Below are the code and all the weights of a small trained network. Each question names an input and a class and asks about switching units off, where a switched-off unit gives its printed mean instead of its output.

import numpy as np


def w(rows, s, z=0):
    codes = np.array(rows[::2]) - 128.0
    scale = np.full(codes.shape[1], s)
    scale[-1] = z or s
    return codes * scale


def f(y):
    return np.maximum(y, 0)


def log_softmax(a):
    a = a - a.max(-1, keepdims=True)
    return a - np.log(np.exp(a).sum(-1, keepdims=True))


def net(x, mask):
    res = np.array(x, float).reshape(1, 4) / 4 @ E
    y = f(res @ A[0][:, :-1].T + A[0][:, -1])
    res = res + np.where(mask, y, B[0][:, -1]) @ B[0][:, :-1]
    return log_softmax(res[-1] @ U[:, :-1].T + U[:, -1])


A, B = {}, {}
E = w([
[144,80,147,149,184,245,65,111],'x0',
[116,178,72,177,255,95,114,207],'x1',
[33,139,144,248,90,188,104,99],'x2',
[153,204,90,91,120,153,53,102],'x3',
],0.013)
A[0] = w([
[97,99,126,162,151,67,178,162,138],'neuron 0',
[117,245,101,122,132,12,126,149,144],'neuron 1',
[133,167,105,128,216,189,97,144,195],'neuron 2',
[172,144,136,62,90,96,148,127,253],'neuron 3',
[159,105,124,62,209,73,157,151,234],'neuron 4',
[157,79,131,61,151,115,149,118,92],'neuron 5',
[124,122,113,134,129,3,167,146,216],'neuron 6',
],0.014,0.0037)
B[0] = w([
[136,201,189,176,126,103,109,122,213],'neuron 0',
[106,46,20,156,115,93,248,145,245],'neuron 1',
[118,165,99,184,249,140,101,79,245],'neuron 2',
[109,69,141,34,124,123,107,113,213],'neuron 3',
[243,95,144,138,143,75,129,191,255],'neuron 4',
[203,100,141,127,82,183,65,143,195],'neuron 5',
[70,221,130,101,88,33,161,152,244],'neuron 6',
],0.015,0.018)
U = w([
[197,79,129,78,147,146,83,154,72],'0',
[148,129,92,166,249,150,89,96,187],'1',
[84,206,199,160,73,143,145,137,87],'2',
[104,73,176,9,78,147,124,44,161],'3',
[165,180,172,101,130,61,145,170,56],'4',
[91,103,50,59,112,100,200,119,75],'5',
[53,104,194,214,70,254,131,49,253],'6',
],0.0091,0.005)

Each question gives the input, the list of numbers given to net, and the class t.
The units are the neurons (one row each of A and B). Each row of codes is followed by its name. A weight is (code - 128) times the scale printed after its matrix; where a second scale follows, it is the last column's (A, B and U).
mask holds one flag per neuron, in row order. A switched-off neuron (its flag False) gives its mean, the last column of its row in B, instead of its output. The means were averaged over made-up inputs and are rounded, as every weight is.
A unit's drop is (log p(t) with every unit on - log p(t) with that unit switched off) / (log p(t) with every unit on - log p(t) with every unit switched off).
The circuit of an input: a set's keep is (log p(t) with only the set's units on - log p(t) with every unit switched off) / (log p(t) with every unit on - log p(t) with every unit switched off). Starting from all 7 units, units are removed one at a time, each time the one whose removal leaves the highest keep (on an exact tie, the one counted first), for as long as the keep stays at least 0.8.
circuit, biggest first: the units of the circuit, biggest drop first
unit that matters most: the unit with the biggest drop
top k neurons: the k neurons with the biggest drops, biggest first
drop when u is switched off: that unit's drop, to one decimal
input [-1,-5,-4,6], class 3: unit that matters most : neuron 3
input [1,-1,-6,-5], class 0: top 3 neurons : neuron 5; neuron 3; neuron 4
input [1,-5,-8,-6], class 0: top 2 neurons : neuron 4; neuron 5
input [-5,7,6,-5], class 2: top 3 neurons : neuron 0; neuron 4; neuron 3
input [2,2,-4,0], class 0: circuit, biggest first : neuron 4; neuron 6
input [-4,-3,8,7], class 6: top 3 neurons : neuron 6; neuron 4; neuron 3
input [-3,6,8,-1], class 2: top 3 neurons : neuron 0; neuron 4; neuron 3
input [7,-6,3,-4], class 6: top 2 neurons : neuron 4; neuron 3
input [-3,-5,1,-3], class 3: top 2 neurons : neuron 1; neuron 4
input [1,8,1,-7], class 4: top 3 neurons : neuron 6; neuron 0; neuron 4
input [-3,2,-5,0], class 5: top 3 neurons : neuron 1; neuron 3; neuron 2
input [1,-8,2,-1], class 3: top 2 neurons : neuron 2; neuron 0
input [-2,-2,5,-3], class 6: top 2 neurons : neuron 6; neuron 4
input [-6,-7,-6,-1], class 3: circuit, biggest first : neuron 3
input [-7,-7,-6,5], class 5: top 2 neurons : neuron 1; neuron 6
input [6,-3,-4,8], class 1: top 2 neurons : neuron 2; neuron 4
input [-8,3,-6,-1], class 5: drop when neuron 3 is switched off : 0.1
input [-7,1,-1,4], class 5: drop when neuron 1 is switched off : 0.2
input [7,-4,1,-2], class 6: drop when neuron 4 is switched off : 0.6
input [2,-1,4,-5], class 6: circuit, biggest first : neuron 4
